Below is a small trained network, with its code and all its weights. Each question gives an input and a target symbol and asks what happens when units are switched off, that is, made to give their printed mean instead of their output.

import numpy as np


def w(rows, s, z=0):
    codes = np.array(rows[::2]) - 128.0
    scale = np.full(codes.shape[1], s)
    scale[-1] = z or s
    return codes * scale


def f(y):
    return y / 2 * (1 + np.tanh(0.7978845608 * (y + 0.044715 * y**3)))


def softmax(a):
    e = np.exp(a - a.max(-1, keepdims=True))
    return e / e.sum(-1, keepdims=True)


def log_softmax(a):
    a = a - a.max(-1, keepdims=True)
    return a - np.log(np.exp(a).sum(-1, keepdims=True))


def net(x, mask):
    ids = ['ΘΛΣΩβεηπ'.index(c) for c in x.split()]
    T = len(ids)
    res = E[ids] + P[:T]
    r = res
    for j in range(2):
        rows = slice(4 * j, 4 * j + 4)
        q, k, v = (r @ M[0][rows].T for M in (Q, K, V))
        z = softmax(np.where(np.tri(T) > 0, q @ k.T / 4**0.5, -1e9)) @ v
        o = O[0][rows]
        res = res + np.where(mask[j], z, o[:, -1]) @ o[:, :-1]
    y = f(res @ A[0][:, :-1].T + A[0][:, -1])
    res = res + np.where(mask[2:14], y, B[0][:, -1]) @ B[0][:, :-1]
    return log_softmax(res[-1] @ U[:, :-1].T + U[:, -1])


Q, K, V, O, A, B = {}, {}, {}, {}, {}, {}
E = w([
[133,167,45],'Θ',
[174,125,97],'Λ',
[222,150,215],'Σ',
[43,78,158],'Ω',
[113,160,68],'β',
[7,207,179],'ε',
[88,104,148],'η',
[217,55,83],'π',
],0.016)
P = w([
[91,157,2],'0',
[103,137,51],'1',
[103,115,80],'2',
[105,100,100],'3',
[109,91,118],'4',
[115,106,104],'5',
],0.006)
Q[0] = w([
[64,138,145],'H0',
[92,129,28],'H0',
[163,43,71],'H0',
[254,17,167],'H0',
[74,136,114],'H1',
[165,65,190],'H1',
[224,50,250],'H1',
[168,215,90],'H1',
],0.013)
K[0] = w([
[95,34,172],'H0',
[143,80,131],'H0',
[66,142,27],'H0',
[120,247,71],'H0',
[98,18,117],'H1',
[57,232,67],'H1',
[122,222,59],'H1',
[165,57,136],'H1',
],0.011)
V[0] = w([
[138,111,82],'H0',
[101,97,69],'H0',
[127,179,201],'H0',
[83,106,104],'H0',
[54,222,104],'H1',
[122,2,177],'H1',
[87,99,35],'H1',
[168,167,118],'H1',
],0.012)
O[0] = w([
[150,135,122,131],'H0',
[130,75,226,184],'H0',
[232,184,155,105],'H0',
[86,90,254,195],'H0',
[172,114,177,254],'H1',
[45,78,129,95],'H1',
[194,93,78,217],'H1',
[123,247,84,84],'H1',
],0.0061,0.0083)
A[0] = w([
[122,201,247,155],'N0',
[137,44,166,153],'N1',
[214,92,180,47],'N2',
[151,32,133,254],'N3',
[81,105,136,140],'N4',
[172,96,89,106],'N5',
[137,171,164,148],'N6',
[137,97,78,146],'N7',
[170,78,62,153],'N8',
[44,130,170,127],'N9',
[40,189,86,108],'N10',
[204,95,34,122],'N11',
],0.012,0.0082)
B[0] = w([
[84,160,96,219],'N0',
[111,115,47,215],'N1',
[87,54,67,165],'N2',
[85,202,126,248],'N3',
[206,112,164,181],'N4',
[148,87,140,143],'N5',
[140,176,86,153],'N6',
[191,134,218,142],'N7',
[102,44,217,160],'N8',
[170,152,103,219],'N9',
[237,2,141,168],'N10',
[179,156,183,167],'N11',
],0.0067,0.014)
U = w([
[17,77,131,254],'Θ',
[149,130,159,71],'Λ',
[107,199,151,27],'Σ',
[115,116,153,51],'Ω',
[177,141,2,127],'β',
[179,142,180,43],'ε',
[130,125,125,54],'η',
[139,41,161,35],'π',
],0.0094,0.0031)

Each question gives the input, a string of symbols that net reads in full, and the target symbol t.
The units are the heads (4 rows each of Q, K, V and O) and the neurons (one row each of A and B). Each row of codes is followed by its name. A weight is (code - 128) times the scale printed after its matrix; where a second scale follows, it is the last column's (O, A, B and U).
mask holds one flag per unit, heads first, then neurons. A switched-off unit (its flag False) gives its mean, the last column of its rows in O or B, instead of its output. The means were averaged over made-up inputs and are rounded, as every weight is.
A unit's drop is (log p(t) with every unit on - log p(t) with that unit switched off) / (log p(t) with every unit on - log p(t) with every unit switched off).
The circuit of an input: a set's keep is (log p(t) with only the set's units on - log p(t) with every unit switched off) / (log p(t) with every unit on - log p(t) with every unit switched off). Starting from the 12 units with the biggest drops (on a tie, the unit counted first), units are removed one at a time, each time the one whose removal leaves the highest keep (on an exact tie, the one counted first), for as long as the keep stays at least 0.8.
circuit, biggest first: the units of the circuit, biggest drop first
unit that matters most: the unit with the biggest drop
top k neurons: the k neurons with the biggest drops, biggest first
which heads matter: for each layer, one digit per head in row order, 1 if its drop is at least 0.15 and else 0, layers parted by /
drop of u: that unit's drop, to one decimal
input β ε π, target π: which heads matter => 01
input Θ ε Θ, target ε: which heads matter => 01
input ε ε ε ε π ε, target π: circuit, biggest first => N10, H1, N3, N4
input Ω Θ Θ, target Θ: which heads matter => 11
input Θ ε ε ε, target Σ: which heads matter => 11
input Λ π Θ ε Σ, target β: which heads matter => 01
input ε ε ε Λ Σ, target β: unit that matters most => N2
input Θ Ω π Θ ε, target π: which heads matter => 11
input Ω ε Σ ε, target β: top 2 neurons => N10, N8
input Ω Ω Θ, target Θ: circuit, biggest first => H1, H0
input ε Θ Ω ε π β, target π: top 2 neurons => N10, N0
input Σ Ω Θ β, target Θ: drop of N11 => 0.2
input Θ ε β Ω ε β, target Θ: drop of N2 => -0.1
input ε ε Σ ε ε, target β: drop of H0 => 0.5
input ε ε Σ ε π Θ, target π: top neuron => N10
input Ω Σ π, target Θ: drop of H0 => 0.2
